Here is a tiny trained network, its code and every weight. The questions are about switching its units off for an input and a target symbol, where a switched-off unit gives its printed mean instead of its output.

import numpy as np


def w(rows, s, z=0):
    codes = np.array(rows[::2]) - 128.0
    scale = np.full(codes.shape[1], s)
    scale[-1] = z or s
    return codes * scale


def softmax(a):
    e = np.exp(a - a.max(-1, keepdims=True))
    return e / e.sum(-1, keepdims=True)


def log_softmax(a):
    a = a - a.max(-1, keepdims=True)
    return a - np.log(np.exp(a).sum(-1, keepdims=True))


def net(x, mask):
    ids = ['γζηθλπσφψω'.index(c) for c in x.split()]
    T = len(ids)
    res = E[ids] + P[:T]
    u = 0
    for l in range(2):
        r = res
        for j in range(3):
            rows = slice(2 * j, 2 * j + 2)
            q, k, v = (r @ M[l][rows].T for M in (Q, K, V))
            z = softmax(np.where(np.tri(T) > 0, q @ k.T / 2**0.5, -1e9)) @ v
            o = O[l][rows]
            res = res + np.where(mask[u + j], z, o[:, -1]) @ o[:, :-1]
        u += 3
    return log_softmax(res[-1] @ U[:, :-1].T + U[:, -1])


Q, K, V, O = {}, {}, {}, {}
E = w([
[101,249,60,136,154,162,158],'γ',
[14,199,91,69,32,150,61],'ζ',
[203,178,116,108,94,237,180],'η',
[47,105,100,151,122,200,151],'θ',
[116,74,47,22,138,138,162],'λ',
[104,132,53,194,28,128,90],'π',
[133,214,123,73,39,57,156],'σ',
[160,93,208,111,11,156,153],'φ',
[147,26,71,165,180,31,187],'ψ',
[81,205,219,85,157,108,182],'ω',
],0.013)
P = w([
[114,131,106,34,121,168,51],'0',
[101,127,82,65,77,184,113],'1',
[96,142,86,83,75,169,144],'2',
[99,139,93,103,71,154,160],'3',
[102,148,95,131,68,152,178],'4',
[100,150,100,152,67,139,191],'5',
[106,158,99,169,66,133,210],'6',
[103,152,107,189,63,123,222],'7',
[102,141,115,208,57,117,236],'8',
[103,154,102,219,59,102,244],'9',
[106,156,97,214,55,102,254],'10',
],0.0068)
Q[0] = w([
[150,96,57,47,104,82,173],'0.h1',
[195,130,159,105,214,87,1],'0.h1',
[90,211,102,189,88,34,157],'0.h2',
[71,131,88,80,64,159,230],'0.h2',
[149,116,175,126,205,82,115],'0.h3',
[140,96,72,120,23,136,199],'0.h3',
],0.0097)
K[0] = w([
[122,171,165,176,99,130,206],'0.h1',
[159,144,79,101,83,194,11],'0.h1',
[239,96,94,147,167,83,190],'0.h2',
[85,133,104,235,98,106,210],'0.h2',
[96,175,150,122,105,171,52],'0.h3',
[184,99,117,210,179,62,175],'0.h3',
],0.013)
V[0] = w([
[239,73,84,148,161,50,68],'0.h1',
[122,136,190,130,112,254,127],'0.h1',
[150,218,112,125,8,134,88],'0.h2',
[220,60,70,148,112,136,82],'0.h2',
[13,244,195,135,4,214,104],'0.h3',
[155,109,170,184,128,47,45],'0.h3',
],0.0062)
O[0] = w([
[226,134,35,140,43,83,147,12],'0.h1',
[80,69,143,221,178,195,125,114],'0.h1',
[234,177,71,135,108,49,130,206],'0.h2',
[108,76,84,172,36,185,115,112],'0.h2',
[208,64,106,90,175,148,3,85],'0.h3',
[108,228,136,200,202,105,93,2],'0.h3',
],0.0059,0.0048)
Q[1] = w([
[218,78,143,186,175,140,142],'1.h1',
[141,182,198,195,139,126,58],'1.h1',
[195,217,215,187,125,171,136],'1.h2',
[146,109,102,2,114,217,226],'1.h2',
[72,195,64,40,6,176,91],'1.h3',
[60,169,56,162,96,134,146],'1.h3',
],0.0097)
K[1] = w([
[141,121,109,97,108,209,63],'1.h1',
[192,121,140,102,159,147,76],'1.h1',
[143,70,107,118,213,124,56],'1.h2',
[110,105,135,204,140,109,252],'1.h2',
[163,119,152,240,98,54,171],'1.h3',
[144,103,175,185,121,127,106],'1.h3',
],0.013)
V[1] = w([
[67,148,103,197,90,112,134],'1.h1',
[189,2,67,117,219,84,168],'1.h1',
[160,238,142,154,132,230,165],'1.h2',
[99,163,7,145,204,142,130],'1.h2',
[22,142,81,204,80,127,104],'1.h3',
[179,235,200,132,63,139,165],'1.h3',
],0.0086)
O[1] = w([
[112,125,165,139,134,190,84,238],'1.h1',
[175,57,139,141,189,122,231,92],'1.h1',
[217,192,115,110,161,175,109,53],'1.h2',
[86,139,53,124,202,153,161,127],'1.h2',
[159,80,91,147,180,89,101,201],'1.h3',
[115,162,166,254,117,108,138,251],'1.h3',
],0.01,0.0017)
U = w([
[129,222,60,128,221,146,155,157],'γ',
[82,148,97,91,82,152,59,86],'ζ',
[219,146,128,132,114,251,150,119],'η',
[50,43,205,170,222,253,81,188],'θ',
[110,88,84,117,90,104,226,119],'λ',
[189,68,45,200,146,99,53,206],'π',
[188,195,118,99,106,15,154,76],'σ',
[194,47,219,128,78,140,98,133],'φ',
[116,117,154,199,130,126,139,2],'ψ',
[116,150,246,77,227,84,117,189],'ω',
],0.0062,0.0047)

Each question gives the input, a string of symbols that net reads in full, and the target symbol t.
The units are the heads (2 rows each of Q, K, V and O). Each row of codes is followed by its name. A weight is (code - 128) times the scale printed after its matrix; where a second scale follows, it is the last column's (O and U).
mask holds one flag per head, layer by layer. A switched-off head (its flag False) gives its mean, the last column of its rows in O, instead of its output. The means were averaged over made-up inputs and are rounded, as every weight is.
A unit's drop is (log p(t) with every unit on - log p(t) with that unit switched off) / (log p(t) with every unit on - log p(t) with every unit switched off).
The circuit of an input: a set's keep is (log p(t) with only the set's units on - log p(t) with every unit switched off) / (log p(t) with every unit on - log p(t) with every unit switched off). Starting from all 6 units, units are removed one at a time, each time the one whose removal leaves the highest keep (on an exact tie, the one counted first), for as long as the keep stays at least 0.8.
circuit, biggest first: the units of the circuit, biggest drop first
unit that matters most: the unit with the biggest drop
heads that matter: for each layer, one digit per head in row order, 1 if its drop is at least 0.15 and else 0, layers parted by /
input ψ γ λ ζ π η, target π: circuit, biggest first => (1.h3 0.h2 0.h3)
input ψ γ σ θ σ λ η σ η σ, target ζ: circuit, biggest first => (1.h1 0.h3)
input η η ψ ζ θ λ ω σ, target θ: heads that matter => 111 / 100
input φ φ θ φ σ η ψ λ φ σ, target ψ: heads that matter => 011 / 101
input λ φ ψ π, target λ: heads that matter => 100 / 000
input ψ η η λ σ η σ λ ζ ζ φ, target ψ: unit that matters most => 1.h3
input ω ψ λ ω σ ζ, target θ: circuit, biggest first => (0.h3 0.h2 1.h1)
input ψ λ λ η λ λ λ, target γ: circuit, biggest first => (0.h3 1.h2)
input γ φ σ γ ψ γ, target λ: heads that matter => 100 / 010
input γ θ φ η γ ψ η ψ, target η: heads that matter => 011 / 110
input ζ η π ζ ψ γ λ σ, target ζ: circuit, biggest first => (1.h1 0.h3 0.h2)
input ω ζ ω ψ, target θ: circuit, biggest first => (0.h2 1.h1 0.h3)
input ζ θ π η λ φ θ λ, target φ: circuit, biggest first => (1.h2 0.h3)
input φ σ ζ ω ζ ζ ψ λ η φ, target ψ: unit that matters most => 0.h3
input π ζ ω η φ π ψ ω, target θ: circuit, biggest first => (0.h2 0.h3)
input η π λ θ ω λ ψ, target θ: circuit, biggest first => (0.h2 1.h1)
input λ ζ π, target π: heads that matter => 010 / 001
input θ ω λ φ ζ π λ ζ λ, target ζ: heads that matter => 001 / 100
input ω η η λ θ ψ φ, target λ: circuit, biggest first => (0.h1 1.h2)
input λ γ φ σ σ ψ ζ ω φ, target θ: circuit, biggest first => (1.h1 0.h2 0.h3)
input η λ λ ψ η, target λ: unit that matters most => 0.h1
